[128 131 104 103 106  89 110 164 156] -> K877
[160 100  80 171 132 178  97  93 158] -> K748
[160 100  80 171 132 178 125  93 158] -> K383
[161 101  95 172 149 184 103  91 123] -> K500
[158 104 109 150 147 187 104  97 116] -> K392
[158 104 109 110 147 187 104  97 116] -> K859
[ 95 171 154 114  85 136 129 165 126] -> K41
[135 116 177  91 137  91 127 115 135] -> K477
[152 129 113 165 107  90 109 137 172] -> K435
K748 => [160 100  80 171 132 178  97  93 158]
K383 => [160 100  80 171 132 178 125  93 158]
K877 => [128 131 104 103 106  89 110 164 156]
present: [109 137] => yes

[110 136 133 143 140  98 125]  K776
[110 136 133 143  93  98 128]  K907
[110 136 133 143  93  98 125]  K68
present: [133 143  93  98] => yes
present: [143 140  98] => yes
present: [140  98] => yes
K907 => [110 136 133 143  93  98 128]
K68 => [110 136 133 143  93  98 125]
K776 => [110 136 133 143 140  98 125]

[ 99 144 153  92 126 130 120 144  98 141 122 112 149 145 150 103 108 117
 161 102 131] = K28
[115 144 116 119  79  99 173 151 109 155  72  68 140 148 149  86  78  82
 126  99  99] = K125
[146 155 146 124  90 134 122 158 138 153  74  85 157 160 133  98 122 111
 146 155 125] = K730
[158 112  94 171 105 110 166 114 157 122 107 119 104 111 117 136 127 116
  92 145 113] = K562
K125 => [115 144 116 119  79  99 173 151 109 155  72  68 140 148 149  86  78  82
 126  99  99]
present: [ 90 134 122] => yes
K28 => [ 99 144 153  92 126 130 120 144  98 141 122 112 149 145 150 103 108 117
 161 102 131]
K730 => [146 155 146 124  90 134 122 158 138 153  74  85 157 160 133  98 122 111
 146 155 125]
K562 => [158 112  94 171 105 110 166 114 157 122 107 119 104 111 117 136 127 116
  92 145 113]

[170 117 119 141 136 132 105 123]  K316
[ 90 135 148 152 126 138 155 133]  K895
[112 136 126 141 131 156 154 128]  K794
[162 137 132 147 134 144 111 123]  K628
[153 109 119 106 137 125 122 143]  K818
[151 126 159 143 153 107 107 120]  K45
[ 99 106 121 113 105 142 160 145]  K616
[ 83 133 133 108 108 133 148 130]  K933
[140 143 113 156 116 150 107 113]  K165
[153 135 102  97 123 133 110 142]  K825
[125 107 104  86 121 101 122 129]  K524
[142 115 158 140 156  97 107 127]  K121
K895 => [ 90 135 148 152 126 138 155 133]
K616 => [ 99 106 121 113 105 142 160 145]
K45 => [151 126 159 143 153 107 107 120]

[ 75 114 166  69 107  93] = K671
[ 75 114 166 171 107  93] = K853
[ 75 114 166  91  94 154] = K119
present: [ 91 166] => no
K119 => [ 75 114 166  91  94 154]
K853 => [ 75 114 166 171 107  93]

[134 129 151 126 109 135 137 136 141 123 118 119] = K456
[105 134  72 135 161 127  94  99 120 123 120 138] = K593
[124 120 122 129 135 115 129 133 132 131 132 117] = K157
[134 129 151 126 109 135 137 136 141 126 131 135] = K268
[130 126 138 129 122 127 132 133 136 123 122 127] = K992
[119 124 118 140 130 120 109 125 120 126 128 131] = K486
[105 134  72 135 161 127  94  99  83 144 157 139] = K259
K268 => [134 129 151 126 109 135 137 136 141 126 131 135]
K259 => [105 134  72 135 161 127  94  99  83 144 157 139]
K157 => [124 120 122 129 135 115 129 133 132 131 132 117]
present: [161 127  94  99 120] => yes
present: [140 118 124 119] => no
K456 => [134 129 151 126 109 135 137 136 141 123 118 119]
present: [129 151 126 109 135] => yes

[129 137 154 141 135 117 125]  K584
[104 106 185 161 140  69  87]  K864
[167  94 122 117 106 119 155]  K917
[129 129 119 118 135 132 119]  K858
[143 138 129 130  93 126 152]  K666
[184 122  95  91 157 114 160]  K636
[144 131 124 124 150 124 135]  K366
[123 101 129 133 116 131 123]  K409
[128 113 107 122 114 133 135]  K5
[134 144  76 102 130 155 147]  K754
present: [107 122 114 133] => yes
K666 => [143 138 129 130  93 126 152]
present: [129 119 118 135] => yes
K864 => [104 106 185 161 140  69  87]

[128 122 140 127 123  92 142 117 138 115 100 117 123 151 137 132 142  97
 124 114 128 118  90 108 134  87 118 134 131 148 139 123 101 141 100 132
 100 130] = K490
[111 104 107 122 112 162 129 131 130 143 146 127 116  92 111 111 132 150
 125 142 124 114 160 137 134 159 133 107 113 140 112 128 151 104 147 120
 153 121] = K543
[148 153 144 139 143 186 113 119 123 110  83 119 138 140 141 144 115 169
 122 151 122 145 187  96 117 186 117 150 143 109 135 126 170 136 168 144
 171 138] = K635
[114 108 104 125 126  97 147 125 143 131 144 126 117 115 109 116 142 104
 124 117 133 120  97 135 143  97 124  99 114 151 117 127 110 124 106 110
 104 119] = K257
[143 148 141 138 133 160 113 136 119 101  79 139 139 147 136 148 115 151
 135 144 137 142 154  93 114 159 144 156 138 108 138 131 149 138 149 146
 151 131] = K105
[111 106 117 122 111 157 115 128 130 107  78 128 120 148 120 111 117 148
 128 143 130 116 161  93 116 152 130 102 112 114 136 134 142 138 147 111
 151 123] = K697
[125 127 135 122 122 104 131 135 130 129 134 144 139 121 132 149 135 108
 140 118 132 132 104 136 133 103 144 159 125 138 137 136 113 126 108 145
 108 134] = K971
[148 154 144 139 143 154 140 118 129 137 141 117 115 151 139 107 138 150
 124 137 123 147 159 139 135 164 116  95 142 140 134 124 147 139 153 107
 155 137] = K570
[141 143 105 138 138 131 116 138 120 111  86 146 120 101 113 117 116 122
 142 131 139 128 121  96 113 125 144 110 135 114 113 138 125 107 135 117
 128 124] = K332
[138 141 118 133 135 118 141 134 125 146 165 142 140 133 118 144 132 109
 143 120 138 139 113 152 136 113 149 158 133 129 130 135 116 129 119 147
 111 124] = K309
present: [ 97 135] => yes
present: [145 187] => yes
K309 => [138 141 118 133 135 118 141 134 125 146 165 142 140 133 118 144 132 109
 143 120 138 139 113 152 136 113 149 158 133 129 130 135 116 129 119 147
 111 124]

[177 103  92 136 137 158] : K579
[ 78 142 159 127 130 104] : K229
[105 118 138 140 137 124] : K233
K229 => [ 78 142 159 127 130 104]
K579 => [177 103  92 136 137 158]
present: [118 105] => no
K233 => [105 118 138 140 137 124]

[106 149 143 124 115 124 146 139 123 119 100] = K455
[130 131 145 114 118 119 136 132 117 107 125] = K766
[136 113 111 142 140 153 104 121 141 161 148] = K79
[152 108 133 130 136 139 120 116 126 119 150] = K436
[131 117 122 160 136 178 126 124 140 145 137] = K567
[141 126 167 110 127 112 147 117 105  83 123] = K306
[112 150 143 117 116 106 143 135 121 110 101] = K655
[122 126  94 136 135 133 105 132 145 173 138] = K144
[141 121 129 118 137 107 124 119 121 119 139] = K527
[140 120 128 129 131 124 130 123 125 112 135] = K498
K436 => [152 108 133 130 136 139 120 116 126 119 150]
present: [105 117 147] => no
K655 => [112 150 143 117 116 106 143 135 121 110 101]
present: [116 117] => no

[175 112 152 174 130 102] : K873
[ 84 162 146  87 129 143] : K152
[119 147 162 172  88  95] : K95
[166 123 160 169 144 147] : K816
[ 84 162 146  87 129 110] : K807
[174 146 168 176  90 106] : K833
[ 84 152  86  83  96 167] : K529
[ 81 141 107  80 139 148] : K479
[174 147 162 157  88  95] : K778
[137  94 101 113 147 140] : K375
[134 106 100 143 105 117] : K502
[174 147 162 172  88  95] : K899
present: [ 95  88 172] => no
present: [ 80 139 147] => no
present: [162 146  87] => yes

[ 73 107 156 134 124 115] -> K837
[178 145  91 102 151 142] -> K795
[160 113  94 137 181 114] -> K475
[107 164 165 158 110  78] -> K809
[104 174 170 129  95  89] -> K102
[147 181  99  92 118 110] -> K966
K809 => [107 164 165 158 110  78]
present: [174 170 129  95] => yes
present: [156 134 124 115] => yes
K475 => [160 113  94 137 181 114]
present: [107 156 134] => yes
present: [165 158 110  78] => yes

[121 157  94 173] -> K672
[114 123  69  93] -> K679
[ 85 162 120 120] -> K195
[117 162 161 123] -> K434
[ 90  79 153 105] -> K248
[145 139 181  93] -> K447
[117 162 161  78] -> K406
present: [114 123  69] => yes
present: [90 79] => yes
K248 => [ 90  79 153 105]

[129 135 128 131 130 115 119 100 126 142 161 103 125 131 133 124 118 136
 119 138 137 130 134 137 125 125 131 135 120 126 133 128 106 130 123 117
 155  85 141 120 113 114 135 131] -> K719
[121 130 111 123 130 119 150 112 111 141 134 104 150 128 120 132 144 125
 137 141 127  99 130 151 132 155 137 136 122 146 121 140 126 121 144 116
 147 124 148 144 144 127 147 144] -> K621
[137 145 148 138 152 158 145 133 124 135 119 148 127 138 122 105 157 138
 129 128 119 125 131 126 109 118 146 140 140 118 114 134 154 129 110 152
 108 148 109 128 113 135 127 146] -> K764
[129 135 128 131 130 115 119 100 126 142 161 103 125 131 133 140 118 136
 119 138 137 130 134 137 125 125 131 135 120 126 133 121 106 130 123 117
 155  85 141 120 113 114 135 131] -> K835
[133 108 126 130 114 102 132 116 118 115 112 127 125 120 131 127 124 130
 122 135 126 135 129 140 121 136 132 135 124 129 130 119 127 139 136 125
 121 123 121 130 144 131 133 113] -> K378
[132 104 176 135 116 148 127 129 126 120 128 134 122 135 134 128 128 129
 125 131 125 126 127 123 127 125 118 123 134 123 129 135 125 125 128 122
 123 127 121 124 120 124 127 124] -> K345
[123 146 122 136 135 118 128 148 139 141 147 127 131 122 119 129 132 129
 135 132 127 115 144 107 138 123 125 114 143 140 126 138 134 108 118 135
 146 138 142 127 104 126 114 147] -> K508
K835 => [129 135 128 131 130 115 119 100 126 142 161 103 125 131 133 140 118 136
 119 138 137 130 134 137 125 125 131 135 120 126 133 121 106 130 123 117
 155  85 141 120 113 114 135 131]
present: [100 126 142] => yes
K378 => [133 108 126 130 114 102 132 116 118 115 112 127 125 120 131 127 124 130
 122 135 126 135 129 140 121 136 132 135 124 129 130 119 127 139 136 125
 121 123 121 130 144 131 133 113]
present: [124 135] => yes

[161 139  92 109 125 108 117 112] = K255
[161 166  98 138 149 107 108 122] = K648
[119  91  88  89  81 127 178 160] = K654
[149  92 118  89 101  98 156 156] = K326
present: [117 108] => no
present: [108 125] => no
K326 => [149  92 118  89 101  98 156 156]
present: [ 99 138 149] => no
K255 => [161 139  92 109 125 108 117 112]

[145 109 124 156 109 152  99  96 120] : K181
[139 121 128 159 152 130  83 138 142] : K360
[146 110 167 150 123 131 140  90 121] : K784
[155 115 157 119 145  99  96 108 126] : K384
[101 146 102 105 119 117 155 161 131] : K103
[119 137 128 122 158 105 109 170 150] : K429
present: [137 128 122 158 105] => yes
present: [ 83 130] => no

[119 146 181 121]  K57
[119 146 162 130]  K419
[122 138 166 129]  K695
[126 131 142 133]  K423
[127 130 136 133]  K352
[125 106 119  84]  K591
K423 => [126 131 142 133]
present: [106 119] => yes
K352 => [127 130 136 133]
K695 => [122 138 166 129]
present: [127 130] => yes
present: [129 166 138 122] => no

[133 169  85  77  78 165 134 107 176 125] = K985
[133 169 144  77  78 165 134 107 176 125] = K457
[152 116 104 164 175  94 126 140 184 163] = K520
[105 149 155 117 107 177 163 160 144 171] = K573
present: [117 107 177 163] => yes
present: [ 77  78 165 134 107] => yes
K985 => [133 169  85  77  78 165 134 107 176 125]
K520 => [152 116 104 164 175  94 126 140 184 163]
present: [152 116] => yes

[137 146  88  88 133 124] : K472
[181 128 111 124 134 138] : K503
[142 136 126 160  97 130] : K623
[145 118 147 144  99 119] : K150
[128 100 104 159 106 132] : K376
K376 => [128 100 104 159 106 132]
present: [128 100] => yes
present: [ 99 118] => no
K623 => [142 136 126 160  97 130]
present: [145 118 147 144  99] => yes

[ 90 145 109 155 156 128 119 105 164 113 114 102 151 149 110 189 150] -> K458
[134  92 111 117 110 135 148 139 102 124  98 150 134 127 104 152 104] -> K333
[ 92 151 109 152 156 128 125 105 164 110 117 100 147 148 110 188 147] -> K530
[127 154  98 126 124 161 114 121 107 151 121 131 111  87 163 144 144] -> K292
[ 92 151 109 152 156 128 125 105 164 110 117 100 147 148 150 129 137] -> K422
[126 162  94 122 121 165 118 124 106 156 119 130 111  82 159 143 140] -> K592
[ 96 146 109 155 152 122 116 105 162 107 114 102 147 158 105 185 153] -> K507
[ 74 136 151 135 110 130 152 161  82 161 157 131 118  99  82 141 126] -> K349
[ 91 134 154 139 151 132 143 170  84 171 146 117 109  98  80 125 122] -> K926
[120 168  97 115 126 167 109  96  94 152 120 140  94 103 153 133 138] -> K600
present: [156 152] => no
K926 => [ 91 134 154 139 151 132 143 170  84 171 146 117 109  98  80 125 122]
present: [156 127 125] => no
K422 => [ 92 151 109 152 156 128 125 105 164 110 117 100 147 148 150 129 137]

[144 146  92  70] -> K36
[146 135 161 129] -> K798
[129 104  98  86] -> K247
[ 95  83  78 155] -> K829
[180 183 137  73] -> K3
[185 134 107  70] -> K518
[139 119 179 148] -> K164
[158 118 149 120] -> K698
[116 126 144  97] -> K586
present: [119 180 148] => no
K829 => [ 95  83  78 155]
present: [ 97 144] => no
present: [179 147] => no
K36 => [144 146  92  70]
present: [120 149] => no

[122 115 112 108 138 114 112 139 156 124  93 111 104 143 103 147 130  98
  99 120  90 156 149 114 128 136 130 140 106 126 132 138 119 130 116 127
 135 141 158]  K323
[147 127 154 127 154 119 112 159 110 131 103 123 148 134 121 163 131 137
 117 103 104 104 123 119 154 146 162 127 116 129 106 143 110 102 142  95
 116 152 150]  K354
[116 147 123 128 138 135 118 128  98 127 127 113 110 128  73 111 130 130
 114 147 144 127  98 110 120 136 109 135 116 123 128 134 149  96 119 117
 129 116 151]  K6
[144 143 163 120 137 124  95 132 142 122 127 106 123 142 130 117 120 101
 123 127 123  99 143 120 177 123 122 149 108 137 143 144 142  99 102 171
 147 133 118]  K739
[131 117 109 130 125 116 119 121 161 100  86 128 126 108 170 156 134 107
 105 142 132 162 122 152 131 114 126  92  94 148 155 163 157 111 111 118
 125 127 135]  K788
[130  99  96 119 118 127 165 111 165 122 109 146 141 112 147 117 132 112
 131 116 111  97 157 136 121 154 101 105 118 121  90 105  96 139 142 159
 159 129 155]  K870
K788 => [131 117 109 130 125 116 119 121 161 100  86 128 126 108 170 156 134 107
 105 142 132 162 122 152 131 114 126  92  94 148 155 163 157 111 111 118
 125 127 135]
present: [121 134] => no
K323 => [122 115 112 108 138 114 112 139 156 124  93 111 104 143 103 147 130  98
  99 120  90 156 149 114 128 136 130 140 106 126 132 138 119 130 116 127
 135 141 158]
present: [117 120 101] => yes
K739 => [144 143 163 120 137 124  95 132 142 122 127 106 123 142 130 117 120 101
 123 127 123  99 143 120 177 123 122 149 108 137 143 144 142  99 102 171
 147 133 118]
present: [137 117 103] => yes
present: [112 108 138] => yes

[124 139 120 120 132 127 130 135 124 116 115 121 137 126 128 120 127 125
 119 122 129 132 121 126 126 130 129 127 128 120 125 124 136 125 136 124
 124 113 122 131 130] -> K313
[146 104 140 148 109 135 125 116 136 145 173 133 128 110 134 160 137 131
 113 121 101 102 130 148 109 133 135 129 114 134 141 140 118 144 127 120
 129 167 118 110 110] -> K556
[148 135 130 138 129 133 142 121 124 136 118 119 120 134 124 117 131 121
 150 130 128 134 133 123 137 127 129 133 132 135 114 127 120 137 116 131
 130 144 132 122 147] -> K622
K556 => [146 104 140 148 109 135 125 116 136 145 173 133 128 110 134 160 137 131
 113 121 101 102 130 148 109 133 135 129 114 134 141 140 118 144 127 120
 129 167 118 110 110]
present: [145 173 133] => yes
present: [121 101] => yes
K313 => [124 139 120 120 132 127 130 135 124 116 115 121 137 126 128 120 127 125
 119 122 129 132 121 126 126 130 129 127 128 120 125 124 136 125 136 124
 124 113 122 131 130]
present: [130 102] => no
K622 => [148 135 130 138 129 133 142 121 124 136 118 119 120 134 124 117 131 121
 150 130 128 134 133 123 137 127 129 133 132 135 114 127 120 137 116 131
 130 144 132 122 147]

[131 136  77 111  73 136  97 146 175 131 141 138 131 136 140 153 151  72
 146  78 102] -> K320
[149 162 113 154 110 125  99 140  99 173 149 127 118 121 147 153 139 102
 149 112 125] -> K911
[153 156 134 158 147  98  77 152 124 136 156 124 121 168 108 153 141  95
 151  90 130] -> K861
[162 159 107 137 106 143  86 133 118 143 133 136 151 150 144 153 144 100
 144 106 118] -> K106
[153 156 134 158 147  98  77 152 124 136 156 124 121 168 108 153 145  95
 151  90 130] -> K468
[157 160 119 139 102 146  98 124  85 140 136 140 151 145 140 153 141  88
 145 135 118] -> K365
K861 => [153 156 134 158 147  98  77 152 124 136 156 124 121 168 108 153 141  95
 151  90 130]
present: [ 99 139] => no
present: [134 158 146  98] => no

[105 161 143 129 135 116 108] = K999
[150  97 112 136 101 145 140] = K253
[157 100 176 148 152 141 139] = K407
[127 163 119 136 107 144 126] = K243
[117 153 160 122 179 130 118] = K50
present: [107 136 119 163] => no
present: [136 107] => yes
present: [127 163 119 136 107] => yes
present: [148 152 141 139] => yes
present: [126 144 107 136 119] => no
K999 => [105 161 143 129 135 116 108]
present: [122 160] => no

[125 140 140 134 110 125 111 113 120 125 135 147 108 120 137 108 164 138
 131 115 115 139 133 113 112 148] = K890
[118 155 124 131 116 163 100 106 164 113 125 116 124 121 129  93 142 124
 162 133 116 137 101 107 127 110] = K842
[118 155 143 131 116 163 100 106 164 113 125 110 124 121 129  93 142 124
 162 133 116 137 101 107 127 110] = K670
[148 131 156 111 132 118 148 159 143 113 105 144 132 131 152 120 124  91
 131 156 120 109 109 149 145 136] = K205
present: [120 152 131 132] => no
present: [110 149 145] => no
K842 => [118 155 124 131 116 163 100 106 164 113 125 116 124 121 129  93 142 124
 162 133 116 137 101 107 127 110]

[127 125 166 107 107  92 137 121 148 119 122 132 122] = K208
[113  86 137 135 146 104 131 164 151 144 134 126 136] = K995
[127 123 130 129 129 126 130 133 128 131 127 128 129] = K921
[113  80 142 138 144 106 135 167 156 149 134 127 138] = K418
[149  92 129 118 140  87 118  98 137 113 140 134 124] = K117
[121 117 144 123 120 113 135 144 143 133 124 127 131] = K894
[119 115 138 131 130 118 134 145 137 132 127 129 132] = K678
[128 128 140 127 124 121 131 125 132 125 126 126 127] = K42
[132 118 126 122 127 117 125 118 130 120 132 131 128] = K863
K678 => [119 115 138 131 130 118 134 145 137 132 127 129 132]
K894 => [121 117 144 123 120 113 135 144 143 133 124 127 131]
K995 => [113  86 137 135 146 104 131 164 151 144 134 126 136]
K42 => [128 128 140 127 124 121 131 125 132 125 126 126 127]

[150 105 167 154 129 168 107 106 171 103 139 167 109 122 132 136 108 104] = K597
[109 143 139 113 101 143 151 149 153 148 105 144 152  92 100 108 142 146] = K299
[105 146 129 107 104 134 150 154 132 151 107 129 155  97 103 107 148 152] = K781
[152 109 125 152 152 126 102 101 122 106 152 123 104 158 151 152 107 105] = K286
[140 114 169 146 122 183 120 118 180 117 125 178 118 104 124 129 119 117] = K301
K301 => [140 114 169 146 122 183 120 118 180 117 125 178 118 104 124 129 119 117]
K597 => [150 105 167 154 129 168 107 106 171 103 139 167 109 122 132 136 108 104]
K781 => [105 146 129 107 104 134 150 154 132 151 107 129 155  97 103 107 148 152]

